What can hang from each mark:
S: E K
J: R Y
V: G
B: L S
E: G S Y
F: G V Z
N: J R S
G: F N Y Z
L: E G K N
K: B J S
Z: F G J K R S
Y: B F G R S
R: J

Known rows, with every way that one mark hangs from another:
K(B(L(E) S) J(R)): [ -95  120  -94  -77   41  186  -90 -173  253  118   67  277 -238  170
   26  -72 -334  368  111  182 -217 -217   -5  211  -22 -290   31 -114
  464 -240 -314 -128  116 -328  112 -176  118 -331  258  -27 -322  -32
 -115  -13  261   96  -50    7  -15  378 -304  313 -116 -300  -96 -299
 -402]
E(Y(G R(J))): [  11   44  136 -163    8   63  -66  -25   -7   67  -18   44 -205   76
  -64  144 -361   86   31  185    5  108    3   81 -118   69    3 -149
  194 -254  105  -15 -155   39  151 -250  -78    7  237  176    2  -40
    7  116  221   22  154  183   43  143 -175  115   16 -125 -167 -254
 -365]
F(V(G(N(R(J)) Y(S)))): [ 154   42  319 -136 -187   54 -232 -137 -178   -2   86    7 -211  131
  -97  109 -422  209   69  402 -131  -13 -100  201  -73  119   60 -279
   90 -267  321    6  -91   87   55   56  -42  -26   53   85   21  -49
   -9  156  123  111   52   97  -80    5  -95  270 -118 -134 -391 -251
 -124]
G(F(V Z(S)) Y): [ 250   49  217 -113  -76  105 -142  -34 -102  206  134   -1 -150  246
  -89  170 -462  242  140  184 -188 -112 -237  151    9  105  155 -267
  -39 -246  182   12   34  172   60   71 -112  252  102   94   10 -103
  -12  105  116  222   -2  134 -183  148   66  339 -100 -157 -358 -235
 -106]
G(F(V) Y(R S)): [ 188  -12  261 -106  -56  -19  -86  -40 -101  115   63  -38 -140  152
  -30  151 -403  143   84  197 -106  -46 -115   75  -14  172   34 -250
  -80 -234  206  -35  -61  166   53  111 -106  100  183   94  -10   14
   48  114   79   99  -33  197 -125  224  -12  259   80 -142 -334 -245
  -97]
B(L S(E(Y(R)) K(J))): [ -28  133  -94  -18  245  -33 -148 -246  240  152  -14  279 -178  201
  -74  -86 -379  215  116  119 -211 -257  -89  125  -26 -203   -5  -97
  436 -319 -183 -102  119 -224  125 -137  -28 -244  315   72 -300  -68
  -92  -66  235   72   28  112    7  554 -253  298  -11 -307  -97 -252
 -406]
Y(B F G(Z(K(S))) R): [ -75  120  129 -170   -4   55   44 -147    1  207   -7    4 -110  259
  -40  316 -342  278  -71  292   57 -226  142   24  -64  137   26 -113
   68 -325  -87  -67 -133  126   83 -192  -68 -151  232   73  -31  -49
  -74  130  117  148  -55  376  116  -91 -191  145  124  -52 -142 -311
 -241]
K(B S(E(G))): [ -20  114   30 -145  146   50   22 -117  238  118   47  143 -226  138
   -4  -13 -322  258  198   43 -232 -230  -93  163   27 -172   16  -67
  249 -301 -222  -98   53 -219  -27  -77  115 -193  116  107 -289  -63
  -27  -17   73  116  -43   62 -130  482 -240  280  -65 -258 -125 -137
 -441]
B(L(E G) S(K(J(Y)))): [-123   44 -135  -36  164  139 -149 -344   85   38   51  279 -154   18
   54   85 -377  248  126  138 -196 -170 -114  263  -66 -332   68 -149
  408 -330 -303 -159   73 -341  162 -294  102 -197  149    3 -382  -88
  -67 -142  207  125  -49  150 -100  482 -252  356 -116 -333 -144 -294
 -451]
V(G(F N(J))): [ 206   51  292 -163 -139   95 -175 -106 -145  119  101  156 -125  107
   18   31 -397  282   82  281 -119 -133  -47  218  -72   64  127 -151
   64 -231  194 -111  -14  129   31  -31  -35   59   71   95  -49 -104
  -13   92   83  127   15  205  -38   67 -127  310  -56 -182 -212  -88
 -248]
R(J(Y(B F G S))): [ -43   58  185 -205  -28  124   -1  -75 -164 -110  -18   19 -216   52
   56  316 -295   27   44  332   99   77  -18   10  -58   36   -2 -102
  133 -250   29  -46 -339   45  153 -260   94  -99  118   96  -11   -9
   84  140  145   63  -14  208   80  -75 -221  126   24 -143 -266 -372
 -201]
V(G(Z(F J K R))): [  75  177  268 -254 -221   53 -152  -44 -138  136  125  127 -272  113
  -76  186 -295  247 -230  479  -80 -101   59  217 -167   13  173 -174
  222 -262  200  -87  -32  -22   86 -188  -67   84  109   -4   51 -161
   68  168  249  223  100  126  -28 -159   75  309 -171  -43 -312 -296
 -223]
J(R Y(G(F N) S(K))): [  38   35  308 -143 -128  107   -9 -222 -212  -45  -28  -16 -184   54
   19  280 -380  166   58  343   30   99 -153  112  -52  -24  -68 -267
  261 -279   30  -34 -285  -83   86 -145  100    2  238  115 -129    2
   48   48  101   22  -67  191   92  103 -187  227   23 -281 -236 -278
 -176]
Y(B F G R S): [ -66   31  210 -175   44  -29  -39  -62 -104   35  -57   -3 -151   97
   71  350 -329  135  -11  230  171 -130  114  -30  -28  136  -85  -30
   -8 -226  -55 -108 -276  181  116 -189   -6 -186  185  109  -25   26
   43  119   33   95  -74  350  121  -84 -193   66  157   -9 -132 -373
 -171]
J(R Y(B(L) F S)): [ -70   20  191 -138   45  142  -75 -141 -148   -8   26   97 -205   38
   96  193 -307  116    9  291   23  -36  -54   46  -71 -124  -28 -109
  216 -284  -82  -98 -232  -74  131 -127   79 -184  149   63 -113   10
   29   37  176   72 -104  203   85  -31 -186  157   30 -173 -164 -436
 -188]
Y(B(L) F(V) R S): [  -5   48  187 -123  107  -20 -127 -143  -20  139   46   22 -130  160
   67  224 -338  195  -42  209   22 -201   42    2  -65   65   -5  -72
  -23 -240  -82 -102 -113  194   69  -12  -57 -244  143   80  -40   30
  -31   67   78  122 -119  298   61    5 -118  152  116  -66 -223 -465
 -138]
G(F(Z(S(K(J))))): [ 193  159  150  -99 -128   67  -16  -78  -61  115   98  141 -135  240
  -61  180 -440  244   58  154 -111  -81 -147  128   12   23   70 -179
  185 -176  -46  -95   45   82  187 -102    5  119  218   45 -100 -177
  -32   29  140  223  -53  101  -37  135  -29  335  -39 -216 -246 -198
 -205]
S(K(B(L) J(Y(G(Z))))): [ -20  115    6  -68   63  168    6 -199   39   78  -86  141 -140  204
    1  142 -316  202  129  219 -111 -145 -129  157  -19 -198   33 -252
  366 -299 -177  -21  -33 -147   18 -204  100 -307  307   54 -256  -73
  -41   11  137   80  -18  137   68  289 -136  291   -6 -303 -319 -253
 -309]
F(V(G(N(J R))) Z(K)): [ 175  160  340 -160 -288  132 -220 -217 -177  148  204   46 -218  175
 -127  109 -394  296  -18  433 -136 -104  -47  287  -60   70  142 -328
  119 -270  159   52   -2  169   65   17  -34   15  -31   37   41 -140
 -201   98  117  205   41  122  -24 -189  -26  278 -131 -142 -293 -356
 -158]
S(E(Y(G(Z)))): [  12   23   17  -86  221  138 -163  -73  -31  179  -23   86 -188   93
  -51   23 -377  152  140  102 -149  -81 -137  114  -71  -15   29  -68
  105 -311   63  -16 -106    6   32 -114  -77   56  184  175 -135  -90
   45   49  124   34  127  239  -43  333  -70  175  -69 -118 -210 -148
 -374]
G(N Z(J R S)): [ 138  156  151 -199  -94   38   -8  -92 -193  100  204   54 -191  167
 -209  182 -384  323 -103  441 -146  -72  -80  156 -221   93   97 -226
  347 -334  235 -143  -55 -114   97 -106 -100  142  165   28    7 -186
   43  156  313  204   52  140  -22  -55 -106  320 -107  -92 -189  -80
 -253]
B(L(E(Y) K(J) N)): [ -22   11 -180  -12  312  172 -186 -237   78   76   81  332 -156  107
   -6  -26 -522  165  160   -6 -118 -165 -103  198   14 -115  108  -55
  223 -198 -188 -135  115   55  214 -145  -60 -288  306   90 -257 -133
  -54 -114  167   72   29  135  -90  553 -149  210  -77 -221 -184 -207
 -434]
S(E K(B(L) J(R))): [   4  206   23  -71  126   97  -52 -202  175  103   -8  218 -258  219
   -3  -59 -294  256   95  196 -232 -135 -144  186   16 -289  -25 -140
  498 -250 -288  -72   20 -347   69  -78  124 -327  304   64 -325  -59
  -53 -129  191   80  -45   14   75  402 -209  303  -52 -365 -230 -318
 -344]
K(J(R Y) S): [ -51   72   71 -107 -118  172    3   25   -9  -44   36  181 -204   57
    7   61 -363  105   58  221  -82  -13  -22   57  -63 -209  -11 -240
  420 -225 -118  -84  -13 -254  236 -212  174  -51  255  -36 -117  -39
    0  117  268   98    3  -20  -35  156 -180  296  -54 -290 -127 -312
 -326]
Y(F(G(N(S) Z))): [  96   75  219 -127  -71  134 -181 -135 -154  210   55   42 -105  201
  -40  165 -288  332  106  256  -76 -143   18  165 -154   85  124  -92
   51 -278   59   12  -90  162    3  -65  -78  -35  122   46  -27  -41
    2  129   67  124   32  311   14   21  -67  194  -41  -72 -345 -138
 -197]
R(J(Y(B(L)))): [  70   86  113 -152   76  165  -61  -97 -101    2  103  144 -214  120
   19   94 -294   54   95  309  -77   39 -129   97 -114 -117   68 -130
  245 -285   44  -96 -139  -70  131 -153   43 -123  100   67  -69  -81
    1   66  265   87  -14  102   18   42 -158  218  -22 -241 -257 -329
 -246]
K(B(L(G)) J): [ -30   77  -61  -69   47  178  -34  -18  107   52   32  259 -168   91
   85   56 -377  253   97   50 -191 -181  -13  215  -53 -204   50 -183
  297 -255 -264 -177  101 -189   38 -161   57 -236  188   18 -285  -52
  -33  -19  172  138   16   95  -94  289 -154  306  -15 -218 -148 -193
 -447]
J(R Y(G(Z(F)) S)): [ -68  -17  244 -155 -125  202 -110  -61 -244   15  -30   -5 -271    4
    7  219 -293  101  -39  340   29   99    7   41 -131  -61  -43 -223
  246 -243   62   20 -310  -87   92 -200   92   18  186    7  -19   -5
   76  140  193   22   22  162   36  -72  -36  141  -83 -173 -206 -379
 -170]
S(E(G Y) K): [  38   58  106 -115  223  -14 -117 -214   28  138  -20  112 -231   29
    3   82 -403   83  172    6 -174  -40 -230  213  -10  -98   11  -75
  208 -330  -37  -67   -9 -128   59  -96  -20  -17  165  231 -232 -133
   34  -97   59   68   68  185  -94  546 -108  213  -48 -221 -221 -136
 -404]
E(G(F(V Z)) S(K)): [ 157   36  264 -165   98   24   -6 -246  -29  208   73  -70 -182   14
   97  228 -397  149  119   68  -89  -11 -136  186   19   -4   87 -166
   -5 -219  -40  -42   67  222  -17   48   35   52  178  120  -73 -128
    4  -58    6  169  -70  215  -91  434   87  288   -9 -237 -402 -231
 -289]
Y(F G(N) S(K(J))): [ -38   78  121 -119  -64   23  -50 -137 -102  -39 -116   58 -127  107
   49  377 -418  212   41  235   66 -155   10  103  -30   40  -32 -162
  206 -237  -99  -53 -194   31   88 -194   63 -188  276  106 -118  -10
   49   91   19  106  -25  295   97   66 -235  196   63 -135 -258 -233
 -235]
K(B J(R Y(F(V))) S): [-127  108   73 -144 -116  210   30  -11  132   33  -31  111 -168  140
   64   98 -333  191   39  193  -90 -112    7   55    2 -216   46 -282
  364 -205 -257   15   10 -213  121 -168  209 -210  268   -8 -133   41
  -34  125  201  108    3  -21  -24  235 -206  306  -73 -322 -219 -402
 -332]
K(J(Y(G(F) R)) S(E)): [ -38   77   53 -132   18  116   32  -64   53   35  -26  125 -161   93
  -19   41 -319  110   58  168  -79 -117   14  -31   25 -149    5 -174
  287 -259 -138  -70 -115 -145  182 -273  131   24  260   37 -175    6
   24   66  137   73   12  117  -20  325 -226  301    0 -369 -105 -293
 -364]
Z(F(V(G)) K R S(E)): [  47  207  339 -298 -229    1 -299 -102  -20  129  130  119 -309  171
 -143  203 -335  289 -198  435 -153 -175  -79  234 -116  -24  150 -149
  260 -313   81  -16  -90 -140   98 -178  -22   97  -10   34   11 -106
   -6  132  196  221   82   51 -124 -144   29  322 -240 -124 -219 -484
 -180]
G(N(J R) Y(S(K))): [ 136   53  236  -81  -97  -21  -78 -249 -245 -103   78   99 -217  143
 -181   74 -398  144  164  426 -165  -49 -144  212    2  137  -32 -352
  353 -334  286  -26 -151 -189   63  124   -7 -211  143   34 -124 -101
  -47  -40  166   90   20  154  -33  151 -265  218  -41 -241 -191  -99
 -166]
B(L(E G(Z) N(R)) S): [ -93  -20 -183  -15  238  216 -161 -397   39  124  151  266 -165   54
   -9  -71 -422  354   84   82 -279 -159   83  273 -116 -147  108 -110
  300 -316 -205 -165  111 -222  126 -160  -49 -169  120  -12 -329 -136
 -139 -149  216  124  -40  164 -113  462 -222  261 -189 -251   34 -205
 -491]
Z(J(Y(F(V) G))): [  -2   49  188 -248   13  196  -75   -9 -120   -6    4  -25 -177  -19
  119  308 -272   42  -22  276   15    1  -46   99  -91  -86  149 -222
  156 -261   30   45 -177 -106   85 -297   55   87  115  123   65    4
   89  146  135  128   60  184   29   59 -112  226  -90 -147 -312 -425
 -297]
R(J(Y(B(L S) F))): [ -14   95   44 -164  108  155  -67 -135   10   33   58  169 -179  144
   68  104 -282  109   82  295  -64  -81  -22   73 -101 -146  105  -78
  276 -292  -53  -70 -102 -112  118 -199   54 -182  122   42  -74  -41
  -21   85  277  105  -26  141   46  104 -268  226  -42 -253 -187 -355
 -286]
E(G(Y(S))): [  91  -47  184 -135    2    2  -63  -45 -113   21   34   39 -249  -19
   18  219 -412   90  193   99 -112  -51 -116  197  -35   30    5 -158
   65 -321  121 -109  -55  -24   38  -35  -30   30   95  125 -111  -71
   81   79   43  110  -12  200 -177  240  -97  204   21  -90 -234 -103
 -244]
S(E K(B(L))): [  64  181   19  -80  278   49 -101 -243  179  143   15  196 -186  247
   -8  -44 -267  260  177  162 -248 -220 -240  228    0 -239   29  -71
  333 -296 -216  -39    4 -243  -38  -18   61 -339  183  140 -318  -79
  -51 -140  120   95  -72   99   30  441 -183  278  -39 -297 -268 -256
 -342]
Z(J(R) K(S)): [  27  227  173 -203 -209   82   82  -57   73  -33  185  122 -281  144
  -96  188 -339  259 -103  387 -123  -15  -41  200  -97  -26   52 -242
  424 -302  -45 -111    7 -326  187 -178   33   10  190   26  -59  -98
  -45   82  305  177  -34   22   14   -7 -232  294  -44 -128 -150 -300
 -342]
Z(F G K(B S)): [-109  208  173 -177 -169  112 -143   25  139  142   24  257 -247  263
  -51  166 -299  299  -39  332 -121 -261   29  165  -54  -82  117 -230
  323 -258 -122   -4   -9 -189  -22 -142   58 -247  178  -37  -77  -43
  -87  142  203  150   70   24 -148    2  -91  222 -102 -172 -154 -330
 -277]
G(N(J R)): [ 131   62  195 -144  -76  136 -108 -120 -200   -1  145  157 -185   88
  -68  -32 -343  154   93  325 -166  -40   -2  199  -99   25   46 -252
  342 -280  174  -45  -84 -185   72   10   16 -115   80   15  -42 -115
  -96   14  213   99   65  133   -1   55 -247  197  -95 -242  -44 -138
 -306]
N(R(J(Y(B F S(E))))): [  -5  101  186 -181   19  130  -27 -163 -185 -121   69   98 -246   63
  -20   47 -246   -5   21  347  -67  100  -22   27  -18  -24  -12 -106
  290 -266   63  -33 -298 -164  189 -114  111 -135   74   49  -74  -61
   23    1  207   68    4  103   57   53 -258  139  -76 -263 -163 -356
 -252]
Y(F(V Z(G)) R S(K)): [  -4  142  282 -107  -46  -50 -174 -154  -86  197   -8  -39 -167  156
   -9  303 -291  200  -78  285   58  -58   23   21  -65   44   11 -197
   49 -147  -73   88 -137  262   96  -56   -2  -94  214   70   62  -11
  -53   66   59  136  -41  209   65  -29   20  133   52 -103 -362 -521
  -87]
V(G(Y Z(F K))): [ 113   52  235 -140 -142  105 -263  -49 -155  218   32  131 -201  203
  -82  138 -379  253   -2  352 -145 -202  -66  261  -98   43  166 -205
   59 -308  250   -4   -9  103   19  -35 -127   42  104   55   -4 -125
   16  176  155  175   79  204 -130  -73   88  272  -94  -52 -379 -187
 -139]
J(R Y(B F(G) S)): [ -43   31  340 -172  -78  123 -162  -88 -221    5    8   35 -222   32
   96  284 -294   78   19  358   99   33  -67   65  -68  -36  -47 -103
   94 -244  -13  -74 -273   78  163 -157   87 -103  117   65  -52   30
   56  121   89   67  -72  163   63 -101 -116  130   14 -114 -279 -412
 -133]

Rows:
[ -29  148   44 -115  127  116  -25 -150   41    8 -102  149 -202  146
   18   91 -283   97  174  201 -111 -111 -198  140   59 -238  -11 -182
  377 -272 -206   -1 -122 -238   73 -216  179 -234  249  102 -277  -42
   19  -22   90   59   16   63   28  392 -174  272  -16 -349 -295 -292
 -322] | S(E K(B J(Y(G))))
[  29   98  -11  -68  156  129  -52 -222  145   -4  149  278 -227  170
  -40  -62 -408  228  126  185 -132 -128   25  146  -23 -108   40 -140
  410 -201 -191 -101   97 -165  134  -57   41 -372  267  -25 -161 -101
 -135 -129  253   78  -84   40   36  345 -280  224  -81 -294  -30 -288
 -384] | B(L(K(S) N(J(R))))
[ -13   78   14  -83  188   -2  -91  -73  136  130   49  163 -164  144
 -113  -69 -367  176  105   96 -163 -153  -94   64  -46  -66   -7  -74
  225 -286  -42  -68    0  -87  125  -78  -20  -58  197  129 -170  -60
  -18   20  192   75   57  118  -80  401 -188  222  -19 -192  -96 -196
 -407] | K(S(E(Y(R))))
[ 107  114  181 -149 -116  113  -62  -76 -236  115  147   88 -217  196
 -149   85 -299  282  -11  338 -135  -91   43  101 -164  103  135 -220
  273 -259  190  -44  -79  -74   25  -36  -75   34  148  -64   13 -121
   67  118  265  164  107  209  -60   29    3  253 -125 -123 -270 -127
 -156] | G(N(S) Z(F J))
[  83   78  159 -145   69  101   13  -65 -231  118  117   37 -166  116
  -51  130 -290   71  -33  343  -37    0  -63   33 -132   25   50 -200
  163 -280  151 -111 -102   30  148 -117  -47   43  179   38    3 -121
   41  128  250  123    0  180   26   24  -28  216   54 -122 -271 -228
 -197] | G(Z(J(Y(B R))))
[ 105   30  222 -165   44  125 -109   -5  -78  133   21   11 -137  160
  149  265 -423  143  119  158   -2 -112  -73   61    4   99   57 -119
 -127 -215   37 -107  -71  167    5  -74  -24   16  131  101  -17  -36
   39  118   13  126  -28  252  -26  141  -11  237   -6 -108 -260 -320
 -172] | Y(B G(F(V)))
[  36   82  182 -144 -111   59   85 -220  -93   -2    9   99 -196   83
  -31  178 -357  186  229  123 -103  -63  -99  199  -10  -81   30 -262
  349 -334  -94  -68  -31 -164   38 -147  108 -163  171   48 -230  -78
   -6   29   69   98   16  152  -86  334 -165  273   28 -294 -242 -105
 -264] | E(G(N(S(K(B J(Y))))))
[ 168  135  268 -164 -168  110 -180 -135 -138  195  149    8 -154  181
  -72  204 -418  336  -68  394 -138 -134 -107  261 -162  100  170 -260
   37 -305  200  -39   46  161   16  -26 -116  113   74   95   40 -124
  -47  213  127  180   25  187  -48  -83   27  332  -52  -32 -438 -214
 -179] | F(V(G(N Z(J K))))
[  49   73  130 -202  -11  189  -46  -29 -110   -6   38   84 -175   47
   62  135 -250   30   39  260  -49  106  -48  107 -141 -109  123 -135
  243 -237   33   32 -183  -82  155 -214   71   10  120  100   27  -47
   47  112  242   83   46  121   30   33 -178  185  -45 -235 -279 -320
 -302] | R(J(Y(F)))
[ 179   98  282 -107 -140   85 -244 -125 -154  191  146   19 -163  186
  -73  111 -379  340  137  250  -87 -141  -82  185  -81   30  125 -188
  -30 -203   98   37   21  309   29   12  -34   56    3   45   20  -91
  -60  146   60  198   23  168  -63  -26  112  291 -100  -67 -409 -329
  -77] | F(V(G(N(S))) Z)
[  89   55  286 -159  -75   56   30 -240 -183   37   -9   -3 -101  138
  -56  206 -291  175  124  269   18   14  -72   81  -57   23   26 -252
  228 -312   49   16 -229  -36   71 -193   25   -5  211   91  -92   -7
    5   42   99   49   -2  279   72  170 -157  221   82 -293 -212 -254
 -180] | J(Y(G(F N(S(K))) R))
[  39  -11   44 -131  165  152 -181 -288  -13  201  128  128 -190   15
   43   75 -377  296  120   99 -199 -174 -110  293 -122 -185  122  -62
  177 -347  -81 -133   -9 -103   16 -128  -26  -87   54  153 -231  -98
  -50  -63   89  118  -44  276 -100  294 -205  243  -96 -222 -173 -168
 -394] | B(L(E(G(N))))
[ -37   61  -15 -107  238   14 -172  -93  136  192   -2  180 -147  122
   -9  -49 -335  170  101   85 -136 -207  -14   86  -66  -91   40  -13
  215 -288  -71  -27    4  -84  101 -118  -58  -58  198  125 -135  -25
  -27   53  200   70   74  180  -31  411 -228  191  -13 -174  -56 -227
 -397] | B(S(E(Y(F R))))
[  72   22  236 -183  -32  133 -132 -133 -204  122   74   14 -120   61
   -2  105 -302  113   24  316  -59  -56  -18  114 -145  -14  113 -289
  191 -282  109   57 -157   15   64  -57    7  -26   93   80   53    0
  -62  108  173   75   54  225   11   18 -180  193   10 -265 -200 -309
 -228] | G(N(J(Y(F(V) R))))
[   3  133   42 -103 -190  156   52  -78  -31   68  109  162 -155  170
 -119  234 -449  355  -12  170 -196  -97  -65  261 -111   56   49 -257
  268 -346 -133 -161   52 -126  114 -179  -36   19  143   11 -203 -162
  -80   70  204  177   10  146 -140   32 -115  299   28  -83 -149  -78
 -374] | L(G(Z(K(B J) S)))
[ -16  122  137 -101   31  -74  -32 -160  -11  -23  -75   53 -229  100
  -60  194 -315  127   25  232   11  -53  -20   36    3  -10 -144 -116
  269 -230 -127  -72 -213  -62  172 -207   79 -153  282   90 -177  -15
   30    3   60   45  -41  185  106  194 -195  177  108 -192 -197 -337
 -239] | Y(G R S(E K(J)))
[ -44    5  -93  -47  177  148 -128 -221   78    7  105  308 -175   42
   62  -23 -429  248  105   51 -217 -159  104  243 -104 -161   68 -149
  356 -298 -208 -174  133 -276  107 -161  -22 -201  128   -6 -258  -83
 -123  -84  215  134  -24   80  -88  385 -236  260 -117 -246  114 -246
 -480] | B(L(G N(R)) S)
[ 101  173  175 -161  -79  107    3 -166  -66 -112  158  135 -297  140
 -160 -124 -183  143  136  275 -215  146   20  107  -43    7   20 -102
  420 -262   64   15 -167 -343  159  -91   74  -81   69  -28  -90 -103
  -20  -64  262   68   72   52   25  191 -227  183 -147 -259 -126 -287
 -282] | N(R(J) S(E))
[  49  186   62  -68  -46   35   47 -171  111  -22   26  223 -176  261
  -70   56 -283  289  220  146 -159 -146  -77  174   16  -88   22 -167
  401 -257 -204  -62   54 -227   62 -109   83 -362  247  -25 -262  -80
  -44  -50  160  119  -29   99   17  330 -153  290    8 -223 -257 -245
 -247] | N(S(K(B(L) J)))
[  44  132   69  -92   91   99    2 -240  -24  -28  158  198 -203  145
 -105  -48 -335  288  259  175 -181 -116  -78  208   19  -10   10 -165
  315 -277 -134  -77  -32 -196  -27   17   61 -310   88  -34 -261  -90
  -59 -192  164   68   37  178  -91  420 -258  230  -29 -250 -140  -63
 -372] | L(G(N(J S(E))) K(B))
[ -21   71  178 -171   45   31   98 -178   74   41  -29   72 -260  -16
   81  168 -357  149  112  118  -75   -2  -52  215   13 -134  -46 -173
  375 -247 -192 -120   46 -145   52  -90  158 -253  322   70 -211  -90
    6  -49  119   91  -38   84  -17  425 -132  243   47 -267 -252 -171
 -406] | E(G S(K(B J(R))))
